Below are the code and all the weights of a small trained network. Each question names an input and a class and asks about switching units off, where a switched-off unit gives its printed mean instead of its output.

import numpy as np


def w(rows, s, z=0):
    codes = np.array(rows[::2]) - 128.0
    scale = np.full(codes.shape[1], s)
    scale[-1] = z or s
    return codes * scale


def norm(h):
    return h / np.sqrt((h * h).mean(-1, keepdims=True) + 1e-5)


def f(y):
    return y / 2 * (1 + np.tanh(0.7978845608 * (y + 0.044715 * y**3)))


def log_softmax(a):
    a = a - a.max(-1, keepdims=True)
    return a - np.log(np.exp(a).sum(-1, keepdims=True))


def net(x, mask):
    res = np.array(x, float).reshape(1, 4) / 4 @ E
    u = 0
    for l in range(2):
        y = f(norm(res) @ A[l][:, :-1].T + A[l][:, -1])
        res = res + np.where(mask[u : u + 12], y, B[l][:, -1]) @ B[l][:, :-1]
        u += 12
    return log_softmax(norm(res)[-1] @ U[:, :-1].T + U[:, -1])


A, B = {}, {}
E = w([
[80,132,194,98,152,138,170,105,87,142],'x0',
[85,161,110,185,5,122,105,98,37,213],'x1',
[125,130,129,126,126,129,125,130,124,129],'x2',
[154,210,118,105,96,245,115,66,180,96],'x3',
],0.0012)
A[0] = w([
[70,79,127,197,75,22,102,146,46,192,10],'0.n0',
[138,82,49,183,125,102,76,190,128,158,145],'0.n1',
[81,125,253,88,134,125,228,104,89,135,172],'0.n2',
[118,2,137,137,221,18,152,236,119,149,173],'0.n3',
[65,108,216,101,132,81,205,127,70,162,90],'0.n4',
[211,158,45,94,152,134,69,130,192,66,74],'0.n5',
[94,183,95,180,10,183,110,96,65,219,70],'0.n6',
[110,149,207,84,184,189,188,84,161,79,60],'0.n7',
[165,75,124,88,208,96,147,190,165,104,120],'0.n8',
[144,86,124,111,189,109,147,177,145,144,91],'0.n9',
[76,86,134,186,68,22,104,141,49,181,1],'0.n10',
[122,119,136,139,126,109,116,129,122,106,106],'0.n11',
],0.0024,0.0014)
B[0] = w([
[160,101,100,85,167,194,198,192,186,162,188],'0.n0',
[213,200,78,79,61,96,126,121,132,97,157],'0.n1',
[22,112,213,50,151,146,171,90,39,137,183],'0.n2',
[129,213,145,187,44,105,61,42,157,36,253],'0.n3',
[60,69,186,161,138,157,106,68,104,140,163],'0.n4',
[129,147,109,221,135,98,83,140,63,175,167],'0.n5',
[127,114,179,172,112,39,90,81,182,8,214],'0.n6',
[130,218,113,79,96,134,183,195,111,146,172],'0.n7',
[118,165,112,172,36,169,119,79,121,157,186],'0.n8',
[121,140,118,140,55,178,115,77,125,138,145],'0.n9',
[149,85,109,94,171,189,191,185,188,162,178],'0.n10',
[120,125,122,115,92,165,119,107,126,151,123],'0.n11',
],0.0019,0.0028)
A[1] = w([
[74,44,155,56,193,169,192,150,58,233,37],'1.n0',
[216,166,12,160,215,177,65,247,136,197,33],'1.n1',
[110,65,133,226,132,99,46,68,145,100,129],'1.n2',
[137,166,124,147,124,199,106,56,188,92,161],'1.n3',
[55,177,222,84,147,144,145,63,93,94,117],'1.n4',
[181,91,46,116,123,149,153,207,189,162,100],'1.n5',
[115,142,102,146,77,132,63,110,73,182,120],'1.n6',
[197,59,33,96,116,105,171,237,182,185,32],'1.n7',
[73,28,169,63,163,144,198,149,88,222,32],'1.n8',
[99,181,156,30,246,195,183,173,62,174,69],'1.n9',
[53,109,208,117,113,85,150,70,74,116,104],'1.n10',
[44,93,206,108,248,167,103,19,3,183,3],'1.n11',
],0.003,0.0024)
B[1] = w([
[157,97,106,187,164,167,177,172,201,168,152],'1.n0',
[41,62,211,170,191,207,174,128,183,150,174],'1.n1',
[174,173,74,90,119,129,144,144,110,157,188],'1.n2',
[116,58,129,148,114,61,148,165,123,168,231],'1.n3',
[118,120,127,73,192,180,111,129,78,134,253],'1.n4',
[75,112,179,88,116,97,121,107,53,128,154],'1.n5',
[172,123,119,75,183,101,155,116,184,50,132],'1.n6',
[92,112,170,39,85,76,144,143,33,152,151],'1.n7',
[146,128,111,202,144,154,138,155,205,137,152],'1.n8',
[222,142,28,143,95,83,149,165,110,173,171],'1.n9',
[86,132,168,110,207,190,81,125,112,108,214],'1.n10',
[163,157,107,120,3,13,93,104,134,79,193],'1.n11',
],0.0032,0.0028)
U = w([
[251,246,14,251,7,6,10,37,250,9,28],'0',
[10,4,245,251,251,253,249,244,251,248,250],'1',
[3,231,251,8,248,235,5,4,4,14,194],'2',
[250,250,4,11,236,231,246,249,23,250,48],'3',
[15,8,246,6,4,4,240,243,7,234,10],'4',
],0.0049,0.0017)

Each question gives the input, the list of numbers given to net, and the class t.
The units are the neurons (one row each of A and B). Each row of codes is followed by its name. A weight is (code - 128) times the scale printed after its matrix; where a second scale follows, it is the last column's (A, B and U).
mask holds one flag per neuron, layer by layer. A switched-off neuron (its flag False) gives its mean, the last column of its row in B, instead of its output. The means were averaged over made-up inputs and are rounded, as every weight is.
A unit's drop is (log p(t) with every unit on - log p(t) with that unit switched off) / (log p(t) with every unit on - log p(t) with every unit switched off).
The circuit of an input: a set's keep is (log p(t) with only the set's units on - log p(t) with every unit switched off) / (log p(t) with every unit on - log p(t) with every unit switched off). Starting from the 12 units with the biggest drops (on a tie, the unit counted first), units are removed one at a time, each time the one whose removal leaves the highest keep (on an exact tie, the one counted first), for as long as the keep stays at least 0.8.
circuit, biggest first: the units of the circuit, biggest drop first
most important unit: the unit with the biggest drop
top k neurons: the k neurons with the biggest drops, biggest first
top k neurons in layer l: the k neurons of layer l with the biggest drops, biggest first
input [-7,7,0,0], class 4: top 2 neurons : (0.n3, 0.n0)
input [5,0,0,5], class 3: circuit, biggest first : (0.n3, 1.n9)
input [-7,-6,-6,-8], class 0: circuit, biggest first : (0.n3)
input [1,-2,5,2], class 3: top 2 neurons : (1.n9, 0.n7)
input [4,-6,-1,2], class 3: circuit, biggest first : (1.n9, 0.n6)
input [2,0,-2,2], class 3: circuit, biggest first : (0.n3, 1.n9)
input [1,-6,-3,2], class 3: circuit, biggest first : (1.n9, 0.n6)
input [1,-4,-8,1], class 3: top 2 neurons in layer 1 : (1.n11, 1.n1)
input [-6,1,-3,0], class 4: top 2 neurons : (0.n3, 1.n7)
input [7,2,5,-5], class 1: top 3 neurons : (1.n0, 0.n0, 0.n10)
input [4,2,-8,-7], class 1: top 2 neurons : (0.n0, 0.n10)
input [1,-6,-8,-4], class 2: top 2 neurons in layer 1 : (1.n11, 1.n9)
input [4,6,-2,0], class 1: top 2 neurons in layer 1 : (1.n0, 1.n8)
input [-2,-6,-6,7], class 1: most important unit : 1.n1
input [0,1,-3,6], class 0: top 4 neurons in layer 0 : (0.n2, 0.n0, 0.n10, 0.n4)
input [8,-1,4,4], class 3: top 2 neurons : (1.n9, 0.n3)
input [-8,-4,0,6], class 1: top 2 neurons : (1.n1, 0.n3)
input [1,-3,-5,-2], class 2: top 2 neurons in layer 0 : (0.n2, 0.n6)
input [-7,-3,8,5], class 1: top 2 neurons : (1.n1, 0.n3)
input [4,-4,5,-7], class 2: most important unit : 0.n3
input [-7,2,7,0], class 4: top 2 neurons in layer 0 : (0.n3, 0.n8)
